Here is a tiny trained network, its code and every weight. The questions are about switching its units off for an input and a class, where a switched-off unit gives its printed mean instead of its output.

import numpy as np


def w(rows, s, z=0):
    codes = np.array(rows[::2]) - 128.0
    scale = np.full(codes.shape[1], s)
    scale[-1] = z or s
    return codes * scale


def f(y):
    return np.maximum(y, 0)


def log_softmax(a):
    a = a - a.max(-1, keepdims=True)
    return a - np.log(np.exp(a).sum(-1, keepdims=True))


def net(x, mask):
    res = np.array(x, float).reshape(1, 8) / 4 @ E
    y = f(res @ A[0][:, :-1].T + A[0][:, -1])
    res = res + np.where(mask, y, B[0][:, -1]) @ B[0][:, :-1]
    return log_softmax(res[-1] @ U[:, :-1].T + U[:, -1])


A, B = {}, {}
E = w([
[155,71,139,17,93,115,104,117,147,72,188,133],'x0',
[135,27,97,154,116,163,128,124,101,108,143,158],'x1',
[113,191,140,156,180,214,197,208,99,123,180,116],'x2',
[232,95,130,250,162,173,147,120,138,112,129,39],'x3',
[125,106,159,85,83,50,192,146,106,147,131,123],'x4',
[124,87,74,122,102,81,138,198,144,62,135,152],'x5',
[211,69,47,120,82,169,192,113,90,213,173,135],'x6',
[120,102,124,90,132,96,119,146,205,57,131,133],'x7',
],0.011)
A[0] = w([
[139,138,143,109,158,101,140,108,107,162,132,129,74],'neuron 1',
[76,114,144,54,95,14,138,203,210,53,157,181,187],'neuron 2',
[136,129,161,141,173,169,157,180,125,120,147,109,119],'neuron 3',
[106,146,134,157,143,65,206,164,148,135,89,118,31],'neuron 4',
[128,148,172,82,139,126,215,134,80,254,88,143,200],'neuron 5',
[153,144,141,140,158,189,159,198,129,87,141,109,154],'neuron 6',
[108,164,168,167,171,84,96,120,171,120,44,67,163],'neuron 7',
[146,105,136,113,94,89,101,105,145,157,111,168,74],'neuron 8',
[2,222,178,108,156,131,103,170,113,159,76,203,217],'neuron 9',
[139,81,180,82,143,185,102,118,162,145,137,95,2],'neuron 10',
],0.011,0.0031)
B[0] = w([
[144,180,126,110,84,136,108,118,119,110,120,101,142],'neuron 1',
[240,17,225,120,180,55,170,104,196,74,106,222,253],'neuron 2',
[99,169,88,161,163,160,93,134,91,137,178,107,165],'neuron 3',
[133,123,152,150,82,141,112,122,95,192,36,144,158],'neuron 4',
[97,78,43,104,91,117,63,146,85,164,92,119,189],'neuron 5',
[2,196,83,152,135,169,163,131,109,155,166,121,174],'neuron 6',
[238,54,164,70,53,26,104,139,166,75,53,211,188],'neuron 7',
[133,179,130,144,129,147,133,158,120,131,144,51,168],'neuron 8',
[69,131,240,109,217,167,226,61,175,74,196,142,221],'neuron 9',
[167,80,190,105,137,147,99,156,106,89,90,143,144],'neuron 10',
],0.0098,0.027)
U = w([
[173,106,53,133,55,104,86,150,93,186,86,118,111],'0',
[220,73,182,127,161,85,129,89,186,100,124,179,197],'1',
[82,169,117,160,199,185,147,97,134,152,255,48,7],'2',
],0.0086,0.0021)

Each question gives the input, the list of numbers given to net, and the class t.
The units are the neurons (one row each of A and B). Each row of codes is followed by its name. A weight is (code - 128) times the scale printed after its matrix; where a second scale follows, it is the last column's (A, B and U).
mask holds one flag per neuron, in row order. A switched-off neuron (its flag False) gives its mean, the last column of its row in B, instead of its output. The means were averaged over made-up inputs and are rounded, as every weight is.
A unit's drop is (log p(t) with every unit on - log p(t) with that unit switched off) / (log p(t) with every unit on - log p(t) with every unit switched off).
The circuit of an input: a set's keep is (log p(t) with only the set's units on - log p(t) with every unit switched off) / (log p(t) with every unit on - log p(t) with every unit switched off). Starting from all 10 units, units are removed one at a time, each time the one whose removal leaves the highest keep (on an exact tie, the one counted first), for as long as the keep stays at least 0.8.
units of the circuit, in order: the units of the circuit, biggest drop first
unit that matters most: the unit with the biggest drop
k most important neurons: the k neurons with the biggest drops, biggest first
drop of u: that unit's drop, to one decimal
input [0,0,-2,7,0,-5,2,-5], class 0: unit that matters most	neuron 2
input [-3,-6,4,-2,4,-4,6,7], class 0: 2 most important neurons	neuron 5; neuron 2
input [-5,-5,0,7,6,5,5,7], class 0: units of the circuit, in order	neuron 2; neuron 9
input [-3,-8,-7,5,6,3,6,3], class 0: units of the circuit, in order	neuron 2; neuron 9
input [-4,2,6,3,-5,-8,-5,7], class 2: 2 most important neurons	neuron 2; neuron 6
input [1,4,-6,-3,1,8,8,-6], class 0: 2 most important neurons	neuron 9; neuron 2
input [-6,2,6,6,8,-7,6,6], class 0: 3 most important neurons	neuron 9; neuron 5; neuron 4
input [1,0,-3,6,-6,-1,3,-8], class 2: 3 most important neurons	neuron 2; neuron 7; neuron 5
input [-7,3,1,8,5,-2,8,-3], class 0: 2 most important neurons	neuron 9; neuron 5
input [-3,6,-3,-2,-3,-1,5,0], class 0: 2 most important neurons	neuron 2; neuron 9
input [5,-2,7,-4,-3,-5,-8,-5], class 2: drop of neuron 2	0.3
input [-5,0,2,-5,6,-8,8,-5], class 0: drop of neuron 5	0.5
input [2,-3,2,8,-4,6,0,6], class 2: drop of neuron 2	0.4
